In the rows, zero is written as 128.
Facts:
kozuk Ξ:496 θ:grofel
tunofa Ξ:198
skastuflan Ξ:198
pilil Ξ:496 τ:klagru, vezuk
drotur Ξ:496 τ:troliven
trustar Ξ:496 τ:klilol θ:skastuflan, klatra
mibri Ξ:496 θ:dukun
grirus Ξ:198 θ:dukun
delas Ξ:198 θ:skastuflan, robun
motra Ξ:496
roben Ξ:198
drizi Ξ:198 τ:gruflol, dilakam, laflus
kluzeflim Ξ:198 θ:klatra
brodruk Ξ:198 θ:luflena, dritroma
klamudris Ξ:198
klagru Ξ:496 τ:roben
kibrus Ξ:496 τ:gruflol θ:stastipluk, vedem
gregim Ξ:496 τ:motra, dudrogruk θ:delas
skozon Ξ:198
bubu Ξ:198 θ:lasa, skastuflan
skule Ξ:496 τ:riplin, bopur
pledrir Ξ:496 θ:fadal
bopur Ξ:496 τ:dudrogruk θ:starudu, dritroma
groza Ξ:198 θ:grirus, skastuflan
rozo Ξ:198 τ:riskes, fozi θ:grirus
tigra Ξ:198 τ:givok θ:skastuflan, dukun
zuzen Ξ:496 τ:vasik θ:bredek
menisto Ξ:198
vake Ξ:496 θ:skastuflan
riskes Ξ:198 τ:dudrogruk, drudel θ:flidro, stastipluk, bredek, dilakam
begur Ξ:198 θ:stastipluk, starudu, skozon
stebro Ξ:496 τ:getrena
dudrik Ξ:496 θ:drilas
batigrus Ξ:496 τ:stoflafum, klamudris
skuflon Ξ:496 θ:merek
skebun Ξ:496 θ:skastuflan
zotrebi Ξ:496 τ:roben, drudel θ:dukun
dresi Ξ:198 τ:ruvutus
getrena Ξ:198 τ:gesak
pliklo Ξ:496 θ:rozo, drizul, zuzen
trarobin Ξ:496 θ:drotur, vezuk
flipel Ξ:198 τ:gruflol, roben
begefli Ξ:496 θ:tumak, klilol
breskiful Ξ:496 θ:skastuflan
skaskem Ξ:496 θ:gregim, dregu
drudel Ξ:198
bobrin Ξ:198 τ:bopur
klilol Ξ:496 τ:drudel, bopur θ:skastuflan, dritroma
stastipluk Ξ:198 θ:grirus, stimim
zutak Ξ:496 τ:liplo
drilas Ξ:496 θ:lasa, dritroma
trelebis Ξ:496 τ:klagru
vedem Ξ:496
kodapler Ξ:198 τ:liplo θ:robun, skozon
sopil Ξ:496
stoflafum Ξ:198 θ:robun
robel Ξ:496 θ:bredek, breskiful
dresa Ξ:496 θ:gesak, skastuflan
nenen Ξ:198 τ:flipel
drizul Ξ:496 τ:dudrogruk θ:fledar, lasa, bredek
senube Ξ:198 τ:givok
fozi Ξ:198 τ:roben, drudel
troplogrem Ξ:496
liplo Ξ:496 θ:lasa
brigrezek Ξ:496 τ:rozo, dilakam
gruda Ξ:496 τ:drudel
detru Ξ:496 θ:grofel, skastuflan
vasik Ξ:198 θ:bredek, skastuflan, vedem
gesak Ξ:198 θ:stastipluk, begefli
nosakli Ξ:496 θ:modratre
bripor Ξ:496 τ:savigre, drotur, dudrogruk
kugiskos Ξ:198 θ:stastipluk
vezuk Ξ:496 θ:tumak
plupo Ξ:496 θ:skastuflan
bavu Ξ:496 τ:riskes, drudel, sopil θ:troplogrem
mebriflen Ξ:496 τ:bopur
starudu Ξ:496
tumak Ξ:198 τ:klilol, stoflafum
luflena Ξ:496 τ:drudel θ:skastuflan
riplin Ξ:496 τ:givok θ:skastuflan, dritroma
fliril Ξ:496 τ:denok
laflus Ξ:198 τ:dudrogruk θ:robun
fledar Ξ:198 θ:bubu
lasa Ξ:198
denok Ξ:198 τ:ruvutus, pletram
klatra Ξ:496 θ:skastuflan, starudu
tedur Ξ:198 τ:gesak
pinan Ξ:198 θ:bredek, skebun
dregu Ξ:496 θ:dritroma
dilakam Ξ:496
pletram Ξ:496 τ:drudel θ:skastuflan, dritroma
ruvutus Ξ:496 θ:grofel, luflena
dropi Ξ:198 θ:skanol, skozon
keklotu Ξ:496
skanol Ξ:198
flidro Ξ:198
grofel Ξ:198 θ:klatra
dadrak Ξ:198 τ:tunofa θ:dukun, vake
vore Ξ:496 τ:drudel θ:skastuflan
stimim Ξ:198 τ:gruflol, kodapler θ:skastuflan, dukun
merek Ξ:496 θ:fadal, skastuflan, dritroma
podres Ξ:198 θ:luflena, modratre
kopan Ξ:198 θ:skastuflan
modratre Ξ:496 τ:savigre, drudel, givok θ:skastuflan
troliven Ξ:198
dukun Ξ:496 τ:fozi, givok θ:skastuflan
dudrogruk Ξ:496 θ:drilas
plife Ξ:198 θ:vore
dritroma Ξ:198 θ:skozon
gruflol Ξ:198
zikaror Ξ:198 τ:drudel
goflistul Ξ:496 θ:grirus, robun
fadal Ξ:198 τ:roben, fozi
stedrin Ξ:496 τ:mibri, givok θ:fadal, skastuflan, kodapler
savigre Ξ:496 τ:dudrogruk
bredek Ξ:198 θ:skastuflan
drarek Ξ:198 θ:robun, vore
robun Ξ:496
veplak Ξ:198 θ:mibri
trobres Ξ:198 θ:stimim, senube
givok Ξ:496 τ:dudrogruk θ:skastuflan, dudrik

Known rows:
getrena: [ 52 108 151 125 144  89 131 164 156 140 108 119 118 157 138 114 157 145
 169 122 147 132  82 182 193 111 121 128 131 171 136 101 139 141 185 154
 153 151]
nenen: [ 43  96 137 130 130  95 132 163 157 146 102 119 120 164 137 114 141 140
 166 124 122 125  87 163 191 119 118 139 133 160 126 106 142 146 194 153
 152 145]
skule: [ 83 116 137 118 169  92 127 163 183 155 138 140 110 145 131 109 151 132
 157 133 113 139  79 187 138 123 149 134 112 150 130 130 134 130 184 173
 125 171]
denok: [ 48  94 151 125 140  89 131 167 157 140 108 119 118 158 139 118 157 148
 170 119 141 133  86 175 182 113 125 131 132 168 134  99 137 142 180 150
 150 148]
starudu: [ 76 109 120 123 177  92 139 157 161 132 156 153 121 151 137 118 138 112
 148 151 103 158 113 142 136 141 140 146 109 137 128 146 135 125 180 145
 156 179]
liplo: [ 88 118 124 119 176  90 139 154 157 135 157 149 121 156 137 117 119 116
 136 145 131 165  92 163 137 138 138 146 110 142 127 135 131 125 169 159
 168 183]
dukun: [ 45  83 126 122 163  94 108 148 198 140 137 142 124 151 138 100 125 116
 147  93  96 128  76 184 100 127 147 169 117 153 120 200 126 152 209 169
 124 133]
klatra: [ 78 105 132 123 166  95 143 148 159 127 161 149 134 130 141 111 148 101
 147 136 115 142 129 145 131 143 142 157  90 142 123 154 132 131 183 150
 145 163]
tumak: [ 48  92 146 127 138  91 133 167 155 143 109 118 119 158 139 117 156 149
 171 120 137 133  92 168 183 114 125 130 130 163 132 107 137 142 183 146
 153 146]
robun: [101 112 115 123 170  87 127 153 155 132 145 158 127 170 134 113 150 118
 143 149  99 161  93 152 155 140 148 150 107 143 119 144 135 131 173 132
 157 192]
drilas: [ 86 129 115 125 162 100 141 158 163 138 155 156 128 154 136 124 108 119
 132 142 137 167 107 146 114 127 136 156 119 126 128 150 126 119 160 156
 170 184]
pinan: [ 53  85 131 132 147  90 150 156 121 127 118 129 126 175 143 128 125 127
 156 127 138 144  98 154 185 134 120 144 113 141 123 130 128 136 159 133
 191 150]
merek: [ 79 127 121 126 157  97 137 152 164 130 163 152 134 133 139 115 134 110
 135 133 130 161 115 145 119 131 139 164 107 128 126 159 131 132 179 149
 157 173]
zutak: [ 85 115 135 117 166  93 127 160 183 150 138 138 115 148 132 106 141 129
 154 135 115 144  79 180 140 128 143 136 119 157 127 130 138 133 191 176
 131 172]
gesak: [ 49  82 141 129 148  94 148 156 128 122 119 131 128 170 143 123 141 128
 157 140 151 138 122 152 177 130 120 134 106 166 132 119 132 126 162 125
 181 147]
flidro: [ 42  95 126 133 148  89 143 161 131 125 122 130 125 170 143 125 145 128
 162 136 125 148 109 139 190 131 120 142 119 139 133 126 137 137 177 119
 181 152]
rozo: [ 45  54 134 127 120 103 128 159 156 147  93 117 128 182 138 119 131 148
 159 117 122 121  91 154 167 119 127 145 126 173 118 125 136 146 176 148
 147 132]

Rows:
No name comes twice in this set of rows, the named rows included.
[ 55  34 140 119 131  89 137 178 150 149 116 108 126 147 140 132 159 163
 178 109 110 132  79 121 156 113 138 147 141 144 120 117 131 146 169 131
 141 143]  zikaror
[ 43 118 118 141 160 105 116 157 192 146 102 157 122 160 128 104 148 125
 172 107  69 110  76 219 111 126 157 165  97 101 125 224 113 134 186 170
 101 131]  givok
[ 80 113 113 128 145 107 142 159 168 179 115 124 117 167 126 113 120 140
 156 133 100 145  53 201 145 131 149 142  90 104 116 162 122 122 148 187
 126 166]  drizul
[ 51 115 124 137 127 102 143 161 140 123 120 146 139 168 142 126 140 132
 147 134 160 153 129 129 164 113 118 155 127 140 135 127 133 129 156 117
 182 155]  dritroma
[ 80  97 127 121 174  97 141 153 158 130 153 154 126 155 138 118 136 112
 146 153 115 145 124 144 124 145 141 145  96 150 125 150 132 121 179 149
 151 171]  kozuk
[ 59 122 136 130 170  96 109 158 200 123 119 173 125 150 135 110 136 118
 159  95 112 105  99 206  76 117 146 171 136 139 131 198 115 134 204 173
 125 141]  riplin
[ 70  95 129 135 130  87 135 147 124 116 119 139 143 164 145 115 163 127
 150 114 132 151 101 153 202 125 129 162 107 148 119 134 134 147 164 108
 173 152]  delas
[ 96  52 134 108 158  91 132 174 178 158 150 127 121 131 133 127 149 148
 161 123  89 141  76 129 105 125 158 150 130 137 113 137 130 137 178 157
 119 168]  gruda
[ 99  96 145 108 146  97 135 169 185 163 163 120 134  93 135 117 165 147
 151 103 145 160  79 154 102 104 159 157 116 137 124 130 127 132 162 163
 111 169]  klilol
[ 39  88 133 133 140  91 142 150 129 121 128 127 137 160 147 118 147 124
 154 117 136 152 112 147 187 130 122 154 106 149 126 143 134 144 168 121
 176 139]  groza

The same nodes again, as new rows of numbers:
Known rows:
delas: [129  95 166 111 135 135 107 122 111 113 107 119 118 106 114 121 122  84
 132 101 191 101  98 123 167 125 169 144 124  83 113 108 128  81 120 151
 148 134 154 137 102 111  92  85 111 175  84 117 145 186 119 115]
skastuflan: [138  91 160 116 135 125 129 114 107 120 113 116 110 114 116 121 124  79
 132 123 165  99  91 148 196 131 185 164 123 102 110 107 110  75 115 131
 139 124 157 118 100 121 108  83 103 160  83 122 154 191 115 124]
dresa: [107 141 141 116 158 116 113  80 117 106 106 110 115 109 118 143 142  91
 136  99 186 102  93 136 140 112 136 128 132  89 130 137 109 102 118 125
 175 124 122 127 110  94 115  82 124 163  85 122 149 162 135 124]
plupo: [107 144 146 127 158 115 106  81 124 107  96 109 117 107 115 145 142 100
 136  99 192 107 101 133 139 112 141 129 128  84 132 138 110  94 121 129
 185 123 116 130 105  93 107  81 116 166  92 121 146 161 137 113]
groza: [132  95 162 101 134 135 112 117 101 114 118 125 111 110 114 118 119  77
 132 103 178  95  92 127 166 120 162 139 135  88 110 105 133  91 119 144
 141 130 157 134 103 119  98  89 114 171  79 114 150 188 121 125]
begur: [131  94 161 100 131 135 112 118  99 113 125 124 109 112 115 118 116  76
 127 100 182  96  87 127 167 123 162 141 131  89 111 105 132  92 117 146
 139 135 159 134 106 119  99  90 120 170  76 112 152 187 123 126]
rozo: [130 107 167 114 149 126  98 111 120 113  90 111 121 102 114 125 126  86
 134 104 196 100 105 124 163 129 168 134 123  81 115 109 132  76 131 146
 164 129 157 132  94 112  85  87 101 171  87 113 138 190 125 113]
brigrezek: [108 166 149 136 149 113 107  81 133  98  75  96 118 114 110 161 141 112
 117 100 214 115 103 131 127 105 145 120 106  91 138 140  96  89 130 137
 183 138 128 137 100  87 106  80 116 155 109 119 149 163 136 120]
fozi: [144 103 164 106 129 138 127 123 102 108 118 121 108 119 114 122 116  84
 123 109 179  98  80 134 174 114 173 139 119 100 121 108 120  86 125 141
 131 139 161 138  98 122 105 101 126 172  85 114 160 197 120 132]
gruflol: [157  97 160 113 155 121  94 111 134 107  88 111 129 110 124 125 118 112
 136  97 210  96  99 113 180 134 163 123 102  82 136 119 156  59 142 143
 160 129 150 123  99 117  97  98 122 190  94 131 143 181 133  95]
flipel: [140 110 167 117 144 125  97 115 127 105  86 105 123 112 111 132 118 104
 126  98 215 103 103 119 164 122 168 128 104  84 131 111 139  65 138 154
 158 136 157 132  95 114  92  94 114 177  98 121 146 184 130 109]
skaskem: [112 132 142 117 146 125 127  89 111 104 126 124 108 116 115 141 133  94
 134  98 175 106  85 136 148 107 143 133 130  98 128 139 103 106 106 122
 153 130 119 129 117  98 124  82 130 169  86 123 158 160 131 128]
tumak: [117 116 170 118 142 123 107 110 104 117  94  95 115  86 107 125 138  67
 104 104 202 112  92 137 160 129 173 149 124  87 116 105 106  82 127 153
 162 133 168 144  92 106  96  85 104 155  80 110 143 207 111 131]
motra: [126 138 147 136 174 123 110  80 134 102  89 107 124  99 129 138 150 100
 137  99 182 102  87 128 161 120 151 127 122  90 146 152 120  85 136 112
 176 124 115 124 101  91 113  98 136 180  91 128 152 178 136  99]
tunofa: [118 150 116  92 209  90  43 161 120 106 150 160 111 104 135  73 156  96
 132  68 223  87 111  89 244 129 217 118 135  90 169  98  73  46  97 138
 155 119 163 105  72  92  50  47 216 175  60 133 142 227 146 136]
podres: [140  93 162  95 125 136 129 125  91 112 141 128 107 122 106 116 109  75
 130 106 173  99  82 133 174 114 166 145 134  89 112 106 125 100 115 144
 132 139 154 135 108 124 111  94 123 173  73 114 155 187 123 133]
bavu: [110 162 147 123 134 127 129  87 111 101 105 113 104 124 108 152 134  94
 118 102 186 113  84 139 137  94 149 125 123 108 130 136  85 106 116 131
 159 147 133 141 107  99 118  88 133 152  98 112 163 171 133 144]

Rows:
No name comes twice in this set of rows, the named rows included.
[156  84 152  92 132 124 112 116 123 106 111 132 120 144 115 129  94 120
 140  99 209  85 106 120 178 126 148 129  99  85 122 109 151  67 117 142
 139 130 153 107 115 131 114  75 109 179  98 136 157 153 131 113]  kodapler
[115 106 161  22  70 146  66  79 144 172 116 112  83 105 171 159 123  82
 144 103 190  49  67 159 187 177 181 120 125  90 103  88 184   8 113 184
 104 134  82  76 154  63  75  98 134 207  83 135  98 227 130  99]  vasik
[ 86 166 119  81 184  85  37 162 112 107 141 157 105 110 116  84 153  91
 124  68 245 100 132  98 203 115 206 116 145  87 146  79  53  63  79 158
 162 123 172 116  77  91  39  25 193 147  64 117 133 215 143 163]  dadrak
[ 77 171 144  35  54 134  93  45 148 163 106 105  69 128 161 199 137  93
 131 117 192  65  74 190 150 146 165 118 118 115 105 111 123  34  97 171
 119 141  63  75 158  51  93  77 130 171 100 132 113 197 135 133]  zuzen

The same nodes again, as new rows of numbers:
Known rows:
gregim: [130 127 107 126 138  93 125 123  94 120 165 123 109 165 134  90 133 152
 115 180 195 126 104 110 127 129 130 104 137  84 136 122 135 156 141]
dudrik: [142 106 114 140 127 144 120 118 129 146 132 147 126 136 140 118 116 148
 128 109 136  85 114 105 131 136 133 115 126 117 133 139 122 141 138]
trelebis: [109 117 152 127 145 133 123 104 132 129 130 140 113 138 108 115 127 154
 118 150 117  88 121 104 141 135 142 118 134 134  99 147 119 126 145]
laflus: [135 157 112 116 132  56 129 156  62  88 156  94 113 154 142  95 175 104
 133 195 212 190 123 156  99 104 115 126 144 107 106  87 147 146 119]
trarobin: [112 132 135 121 132 143 127 132 125 146 144 175 115 154 137 130  88 169
 137 109 113 118 127  94 159 100 145 127 140 130 135 143 105 146 125]
ruvutus: [146 108 112 132 141 139 140 122 124 157 134 145 116 129 144 121  93 140
 129 117 106 110  95 103 161 145 146 121 123 127 138 141 134 152 145]
givok: [156 173  78 135 143  62 179 113 117 133 184 158 135 193 101 106 120 140
 101 251 158 113  48 131  98 102 106  93 128  95 140 139 150 153 133]
bredek: [110 128 120 147 113 135 114 125 128 115 113 116 148 119 143 137 151  98
 143  83 137 145 143 166  75 135 110 148 110 137 124 112 137 124 109]
dukun: [114 140 123 120 142 134 164  79 178 129 152 146 147 148  59 147  95 159
  99 185 121 109  72 139 113 142 121 114  95 102 145 134 150 129 136]
dropi: [150 132 132 101 120 115 115 166 121 120 117 128 136 103 137 140 148 114
 149 102 129 154 133 147 123 114 120 143 125 148 125 103 132 132 116]
kluzeflim: [148 137 120 121 124 118 131 148 120 128 112 125 135 106 151 135 124  95
 143 102 104 154 134 149 118 132 134 152 119 153 123 109 145 132 117]
tumak: [104 161 142 118 116 137 111 135 126  99 138 143 137 105 130 129 118 124
 149 102 102 155 181 165  78 115 139 153 121 128 134 124 117  96  99]
batigrus: [114 122 134 130 134 140 109 109 131 138 139 137 111 137 111 117 128 143
 129 134 108 105 122 105 156 130 132 112 128 127 115 158 106 132 131]
tedur: [118 146 137 117 120 116 105 144 121 116 115 123 127 110 122 129 157  95
 132 125 100 143 145 147 114 119 126 140 123 158 100 129 124 118 107]
keklotu: [109 111 127 134 136 137 106 116 134 141 133 138 104 140 119 119 128 146
 125 129 118 102 119 100 157 127 133 114 123 130 113 154 120 140 132]
bopur: [163 154  96 118 140  87 149 114  57 105 206 135 108 150 159  47 125 158
 128 201 151 151 118 129 104 132 138  88 173  81 143 157 106 108 139]
kozuk: [139 106 116 129 143 138 137 118 127 157 137 142 117 138 141 118  92 143
 126 123 106 111 107 107 158 145 146 124 122 126 131 138 134 150 139]

Rows:
No name comes twice in this set of rows, the named rows included.
[133 144 183 112 130 109 140 119 133  92  97 114 155 105 101 134 140 112
 117 150 157 104 141 156  57 148 154 158 126 143 104  76 157 106 139]  fadal
[ 96 126 121 144 117 144  84 119 138 104 128 115 143 105 124 130 125  99
 135  98 140 140 162 172  61 158 134 155  84 110 128  98 158 116 100]  skastuflan
[168 120 118 166 111 156 158 150 169 149 119  88 134 136 142 142  80 137
  65 182 152 119 180  75 183 117 137 116 164  72 201 133 137 102 158]  pletram
[ 96 134 137 124 132 146 118 122 132 140 143 172 117 149 135 130  89 171
 139 102 125 110 130 102 149 108 150 127 130 116 140 141 109 145 125]  vezuk
[113 105 121 134 135 146  99 109 137 139 147 143 120 133 122 120  97 149
 127 114 142 103 125 113 125 149 145 126 110  98 143 126 134 142 131]  starudu
[130 181 120 110 125 106 156 126 175 113 135 141 159 125  55 167 131 105
 117 171  88 154  94 184  89 112  95 133  80 143 133 124 153 114  96]  senube
[142 110 123 121 131 133 109 130 129 145 137 150 124 132 127 118 112 156
 129 114 146  87 114 102 140 134 137 119 125 106 138 129 124 144 138]  dregu
[167 178 110  98 133  97 184 139 165 121 134 144 161 122  74 165 122  99
 125 173  84 156  69 179 101 110  95 129  96 153 143 118 154 122 100]  tigra
[139 135 132 110 139 146 113  97 108 122 168 135 109 105 117  80 133 160
 134 155  72 127 143 129 137 150 128  96 157 117 122 195  75  73 135]  mebriflen
[103 143 113 144 137  98 119 114  99 128 159 131  95 173 128  90 140 139
 112 194 158 121 123 105 142 114 132 103 138 104 103 147 128 145 125]  bripor
[161 117 114 115 142 146 147 111 126 145 152 137 128 115 142 113  96 154
 125 128  97 121 111 118 151 146 135 111 144 113 146 148 112 117 146]  trustar

